m =
[[ 102.9  110.1   81.9  -51.2   63.6  -27.3 -184.1  146.3  -31.0 -102.5
   -33.3 -124.7  -85.2]
 [-118.6  -19.1   49.5  -37.1 -113.6  -31.4   59.2   51.0    3.9  -22.6
    70.1  -54.2  -80.4]
 [  -3.4  -27.7  -21.5  -68.0   73.5  -65.2   31.8    5.7  -85.6  -55.0
    37.7   79.8   12.2]
 [ -60.9  -48.1  -33.6  -51.7   19.6  -37.3  -28.2   51.7  -65.4  -31.3
    49.6   82.7  -22.0]
 [ -94.9  -34.8   32.9  -28.3   27.7   80.4  -26.6  -16.7  -12.6 -129.3
     8.4  -92.1  -61.3]
 [  -3.2 -121.6   50.4  -62.6   25.1  120.8  -46.6 -113.2   -2.5  -72.2
   -55.3  -17.0  -76.3]
 [   3.5   11.3  -14.5  -91.5   43.2  -23.4   61.1  -11.0 -103.9  -83.0
    11.7   88.0    9.3]
 [  71.8  -96.6  120.4  171.6   24.9  -30.1   57.5   55.6  -10.5   -4.4
   -47.1   -3.6  -39.9]
 [  97.8  -78.3   29.6  -95.5  -27.7   67.5   -6.1 -130.7    1.4  -36.5
   -89.8   83.6  -62.1]]
Give the centre entry.
A: -26.6
The entry just right of 5.7 -> -85.6
Give the minimum.
A: -184.1
Give the entry just right of -129.3.
A: 8.4
Give the entry just left of -34.8.
A: -94.9
The entry just left of 80.4 -> 27.7
Give the entry just left of the smallest entry.
A: -27.3
Give the entry just left of the centre entry.
A: 80.4
Give the largest entry.
A: 171.6
The entry just right of the centre entry: -16.7
Give the entry just right of the smallest entry.
A: 146.3
Give the entry just right of 31.8.
A: 5.7

Read these off the matrix that follows.
1) Give the maximum.
2) Give the entry just left of -79.63.
3) Give the last entry of the largest entry's row.
4) Give the 3rd entry from the end, reading row by row.
5) Give the top-left entry.
6) Give the bottom-left entry.
7) Give the entry just left of -65.06.
8) Give the second smallest entry.
[[-150.40  217.41  -48.01  -38.00 -147.70]
 [-175.25  260.20  -80.28   56.81 -118.36]
 [-163.81  241.67  -65.06   13.16 -129.37]
 [-154.22  230.83  -79.63  -23.44 -143.07]
 [-168.32  248.02  -92.10   30.36 -128.50]
 [-158.65  228.14  -59.46   -6.55 -125.85]]
1) 260.20
2) 230.83
3) -118.36
4) -59.46
5) -150.40
6) -158.65
7) 241.67
8) -168.32
